Here is a tiny trained network, its code and every weight. The questions are about switching its units off for an input and a class, where a switched-off unit gives its printed mean instead of its output.

import numpy as np


def w(rows, s, z=0):
    codes = np.array(rows[::2]) - 128.0
    scale = np.full(codes.shape[1], s)
    scale[-1] = z or s
    return codes * scale


def f(y):
    return np.maximum(y, 0)


def log_softmax(a):
    a = a - a.max(-1, keepdims=True)
    return a - np.log(np.exp(a).sum(-1, keepdims=True))


def net(x, mask):
    res = np.array(x, float).reshape(1, 6) / 4 @ E
    y = f(res @ A[0][:, :-1].T + A[0][:, -1])
    res = res + np.where(mask, y, B[0][:, -1]) @ B[0][:, :-1]
    return log_softmax(res[-1] @ U[:, :-1].T + U[:, -1])


A, B = {}, {}
E = w([
[31,147,117,90,130],'x0',
[129,128,128,129,128],'x1',
[128,128,126,128,128],'x2',
[128,128,128,129,128],'x3',
[165,178,131,34,157],'x4',
[139,100,2,110,52],'x5',
],0.0098)
A[0] = w([
[85,112,175,214,133,190],'n0',
[35,132,139,69,158,145],'n1',
[147,138,96,94,122,86],'n2',
[147,145,91,96,112,77],'n3',
[178,129,31,28,92,40],'n4',
[23,116,92,114,113,149],'n5',
[237,114,117,189,123,254],'n6',
[72,188,207,28,172,113],'n7',
[124,122,143,134,121,135],'n8',
[189,116,155,135,103,214],'n9',
[40,126,102,144,124,147],'n10',
[255,152,191,110,172,201],'n11',
[91,65,33,211,57,112],'n12',
[73,108,182,239,140,198],'n13',
[119,132,114,125,125,117],'n14',
[194,77,81,196,108,196],'n15',
],0.013,0.0039)
B[0] = w([
[58,114,146,101,119,208],'n0',
[156,128,166,101,60,200],'n1',
[94,124,147,130,125,149],'n2',
[93,119,141,113,127,152],'n3',
[24,112,161,105,116,201],'n4',
[137,213,107,80,136,188],'n5',
[129,9,121,143,100,219],'n6',
[203,105,166,141,52,245],'n7',
[120,123,129,124,129,139],'n8',
[126,95,139,161,176,176],'n9',
[135,198,110,100,134,177],'n10',
[157,146,132,188,252,223],'n11',
[218,161,58,147,133,243],'n12',
[41,114,156,96,116,227],'n13',
[126,135,122,117,132,136],'n14',
[140,51,91,137,73,217],'n15',
],0.033,0.013)
U = w([
[12,55,145,157,165,182],'0',
[253,84,123,157,46,134],'1',
[37,189,188,66,91,120],'2',
[199,223,56,127,169,1],'3',
[210,153,138,194,228,172],'4',
],0.0056,0.00071)

Each question gives the input, the list of numbers given to net, and the class t.
The units are the neurons (one row each of A and B). Each row of codes is followed by its name. A weight is (code - 128) times the scale printed after its matrix; where a second scale follows, it is the last column's (A, B and U).
mask holds one flag per neuron, in row order. A switched-off neuron (its flag False) gives its mean, the last column of its row in B, instead of its output. The means were averaged over made-up inputs and are rounded, as every weight is.
A unit's drop is (log p(t) with every unit on - log p(t) with that unit switched off) / (log p(t) with every unit on - log p(t) with every unit switched off).
The circuit of an input: a set's keep is (log p(t) with only the set's units on - log p(t) with every unit switched off) / (log p(t) with every unit on - log p(t) with every unit switched off). Starting from the 12 units with the biggest drops (on a tie, the unit counted first), units are removed one at a time, each time the one whose removal leaves the highest keep (on an exact tie, the one counted first), for as long as the keep stays at least 0.8.
circuit, biggest first: the units of the circuit, biggest drop first
top k neurons: the k neurons with the biggest drops, biggest first
drop of u: that unit's drop, to one decimal
input [5,2,-7,-8,-2,0], class 2: top neuron => n11
input [-2,-6,-7,6,4,0], class 4: circuit, biggest first => n11; n15
input [-8,-4,0,3,2,1], class 0: top 2 neurons => n12; n6
input [1,5,-8,-3,4,1], class 2: top 3 neurons => n12; n6; n15
input [8,-8,-8,1,0,5], class 3: top 3 neurons => n12; n13; n0
input [-3,3,-5,-5,1,0], class 4: top 4 neurons => n13; n4; n7; n0
input [-8,-4,0,2,1,-4], class 4: top 2 neurons => n11; n4
input [8,-1,0,-8,8,1], class 2: top 2 neurons => n4; n12
input [8,-8,3,1,-1,1], class 3: top 2 neurons => n5; n4
input [-7,3,4,6,3,-5], class 4: drop of n11 => 0.6
input [-4,0,2,-8,4,-6], class 4: drop of n11 => 0.8
input [-1,-8,5,-6,7,-8], class 4: drop of n11 => 3.6
